Below is a small trained network, with its code and all its weights. Each question gives an input and a class and asks what happens when units are switched off, that is, made to give their printed mean instead of their output.

import numpy as np


def w(rows, s, z=0):
    codes = np.array(rows[::2]) - 128.0
    scale = np.full(codes.shape[1], s)
    scale[-1] = z or s
    return codes * scale


def f(y):
    return np.maximum(y, 0)


def log_softmax(a):
    a = a - a.max(-1, keepdims=True)
    return a - np.log(np.exp(a).sum(-1, keepdims=True))


def net(x, mask):
    res = np.array(x, float).reshape(1, 4) / 4 @ E
    y = f(res @ A[0][:, :-1].T + A[0][:, -1])
    res = res + np.where(mask, y, B[0][:, -1]) @ B[0][:, :-1]
    return log_softmax(res[-1] @ U[:, :-1].T + U[:, -1])


A, B = {}, {}
E = w([
[181,151,69,141,155,96,117,162,115,1,225],'x0',
[81,202,61,214,100,223,131,181,139,156,137],'x1',
[144,212,182,143,119,189,104,39,91,61,92],'x2',
[83,224,128,105,203,56,116,159,86,153,108],'x3',
],0.0091)
A[0] = w([
[145,68,155,72,141,55,166,82,105,113,78,51],'neuron 1',
[100,161,129,103,155,119,150,134,108,139,133,235],'neuron 2',
[110,52,91,110,116,42,199,232,159,166,152,97],'neuron 3',
[74,89,84,100,131,97,166,162,163,140,144,38],'neuron 4',
[81,188,113,106,184,83,71,172,76,149,93,15],'neuron 5',
[186,84,146,61,151,92,135,102,79,129,112,22],'neuron 6',
[179,40,140,144,28,208,151,93,177,95,166,2],'neuron 7',
[111,158,184,177,157,170,77,34,79,70,98,27],'neuron 8',
[102,51,50,117,179,112,162,214,157,180,144,47],'neuron 9',
[214,155,54,150,138,75,105,170,98,2,213,68],'neuron 10',
[198,144,63,97,148,139,110,167,132,49,210,25],'neuron 11',
[194,145,85,147,165,116,103,118,135,120,166,56],'neuron 12',
[100,125,157,122,82,113,156,84,141,209,83,31],'neuron 13',
[77,183,15,203,107,182,165,162,133,131,103,14],'neuron 14',
[166,139,83,122,165,107,133,114,136,60,215,30],'neuron 15',
[110,95,87,103,114,91,150,156,126,176,175,37],'neuron 16',
[140,165,173,175,111,144,105,109,85,65,72,32],'neuron 17',
[156,219,173,134,117,176,102,40,81,81,118,68],'neuron 18',
[130,58,86,129,158,71,126,229,192,192,175,30],'neuron 19',
[174,107,151,74,131,76,125,105,122,113,116,36],'neuron 20',
[55,198,98,205,111,190,115,187,148,159,118,86],'neuron 21',
[42,108,168,111,84,135,103,124,135,208,25,37],'neuron 22',
[160,92,162,18,174,115,170,98,129,110,128,14],'neuron 23',
[100,168,37,196,73,230,160,167,122,166,170,41],'neuron 24',
[80,234,140,108,206,62,109,175,54,152,111,41],'neuron 25',
[186,63,213,49,156,36,121,68,130,108,143,100],'neuron 26',
[161,166,169,115,117,151,111,94,93,63,76,43],'neuron 27',
[74,100,207,75,91,183,152,93,155,226,55,86],'neuron 28',
[103,111,140,128,106,135,150,93,129,205,64,45],'neuron 29',
[62,205,115,105,231,70,105,133,93,168,115,31],'neuron 30',
[202,37,118,167,28,194,145,83,213,120,144,53],'neuron 31',
],0.0088,0.0098)
B[0] = w([
[166,138,176,203,148,104,46,142,183,102,103,183],'neuron 1',
[173,79,87,65,106,139,119,157,25,167,185,213],'neuron 2',
[123,188,116,75,35,216,127,76,148,132,68,225],'neuron 3',
[95,167,142,118,96,152,132,64,187,99,94,153],'neuron 4',
[148,110,114,107,180,68,181,71,160,70,100,161],'neuron 5',
[154,164,140,187,168,102,68,137,188,72,116,163],'neuron 6',
[173,51,60,49,201,29,193,56,101,69,70,174],'neuron 7',
[103,186,93,97,64,216,142,56,190,120,89,168],'neuron 8',
[113,212,114,110,66,205,122,33,162,123,95,191],'neuron 9',
[17,105,191,207,177,167,202,190,79,235,202,249],'neuron 10',
[67,96,174,200,177,157,206,175,117,190,173,193],'neuron 11',
[98,111,146,126,162,140,140,127,145,173,116,150],'neuron 12',
[42,121,151,185,185,145,174,139,141,148,162,158],'neuron 13',
[178,152,193,201,157,64,51,159,246,70,128,183],'neuron 14',
[71,122,159,193,182,156,180,150,135,172,168,180],'neuron 15',
[101,184,130,122,87,157,137,75,168,97,82,153],'neuron 16',
[99,169,119,113,103,200,123,75,237,98,85,152],'neuron 17',
[96,194,110,55,17,208,133,48,156,155,73,189],'neuron 18',
[82,208,95,105,66,193,125,26,169,101,56,198],'neuron 19',
[157,123,185,188,159,116,82,125,189,83,91,160],'neuron 20',
[216,127,167,174,129,84,33,189,172,89,104,203],'neuron 21',
[59,125,184,185,176,144,189,162,109,171,187,184],'neuron 22',
[163,156,141,215,158,90,82,113,205,67,127,165],'neuron 23',
[198,112,204,182,130,66,26,152,197,74,136,199],'neuron 24',
[154,43,48,71,193,35,198,59,114,85,79,192],'neuron 25',
[177,170,176,181,104,85,1,207,185,88,133,242],'neuron 26',
[93,197,88,117,71,167,114,76,199,147,87,157],'neuron 27',
[58,120,150,177,170,165,189,197,91,177,234,205],'neuron 28',
[58,129,147,199,175,157,179,161,124,128,172,161],'neuron 29',
[193,42,70,103,212,78,194,52,108,51,106,179],'neuron 30',
[182,38,40,20,223,37,194,77,42,89,89,191],'neuron 31',
],0.0074,0.013)
U = w([
[51,117,152,169,165,150,175,180,126,164,173,101],'0',
[201,135,155,163,131,91,9,167,170,108,127,99],'1',
[108,173,98,87,43,192,121,76,154,128,98,103],'2',
[183,72,66,73,187,57,179,101,113,109,111,101],'3',
[197,102,92,62,42,154,66,229,21,178,178,255],'4',
],0.012,0.026)

Each question gives the input, the list of numbers given to net, and the class t.
The units are the neurons (one row each of A and B). Each row of codes is followed by its name. A weight is (code - 128) times the scale printed after its matrix; where a second scale follows, it is the last column's (A, B and U).
mask holds one flag per neuron, in row order. A switched-off neuron (its flag False) gives its mean, the last column of its row in B, instead of its output. The means were averaged over made-up inputs and are rounded, as every weight is.
A unit's drop is (log p(t) with every unit on - log p(t) with that unit switched off) / (log p(t) with every unit on - log p(t) with every unit switched off).
The circuit of an input: a set's keep is (log p(t) with only the set's units on - log p(t) with every unit switched off) / (log p(t) with every unit on - log p(t) with every unit switched off). Starting from the 12 units with the biggest drops (on a tie, the unit counted first), units are removed one at a time, each time the one whose removal leaves the highest keep (on an exact tie, the one counted first), for as long as the keep stays at least 0.8.
circuit, biggest first: the units of the circuit, biggest drop first
unit that matters most: the unit with the biggest drop
top k neurons: the k neurons with the biggest drops, biggest first
drop when u is switched off: that unit's drop, to one decimal
input [5,8,0,-6], class 1: unit that matters most : neuron 24
input [5,-5,-4,2], class 0: top 3 neurons : [neuron 10; neuron 21; neuron 24]
input [-4,-5,7,8], class 3: top 2 neurons : [neuron 25; neuron 30]
input [5,-4,-6,1], class 2: top 2 neurons : [neuron 3; neuron 19]
input [8,2,8,-2], class 0: top 4 neurons : [neuron 10; neuron 11; neuron 15; neuron 3]
input [6,0,-2,6], class 0: top 2 neurons : [neuron 10; neuron 31]
input [7,-1,-7,-2], class 0: top 3 neurons : [neuron 10; neuron 11; neuron 15]
input [-4,6,5,-4], class 1: top 2 neurons : [neuron 24; neuron 21]
input [4,-4,-5,-1], class 2: top 3 neurons : [neuron 3; neuron 19; neuron 28]
input [3,-4,-5,2], class 2: circuit, biggest first : [neuron 3; neuron 19]
input [0,7,7,1], class 1: top 2 neurons : [neuron 21; neuron 24]
input [3,6,-6,-1], class 1: top 2 neurons : [neuron 24; neuron 14]
input [2,5,-6,-6], class 2: top 3 neurons : [neuron 9; neuron 19; neuron 3]
input [6,-4,8,-3], class 2: circuit, biggest first : [neuron 18]
input [6,5,-8,2], class 2: top 3 neurons : [neuron 19; neuron 3; neuron 9]
input [5,-2,-5,0], class 0: top 3 neurons : [neuron 10; neuron 11; neuron 18]
input [0,3,-6,-2], class 2: drop when neuron 12 is switched off : 0.0
input [7,-4,-6,-8], class 3: drop when neuron 13 is switched off : 0.1
input [-7,8,-3,-1], class 1: drop when neuron 15 is switched off : 0.1
input [0,7,6,-5], class 1: circuit, biggest first : [neuron 24]
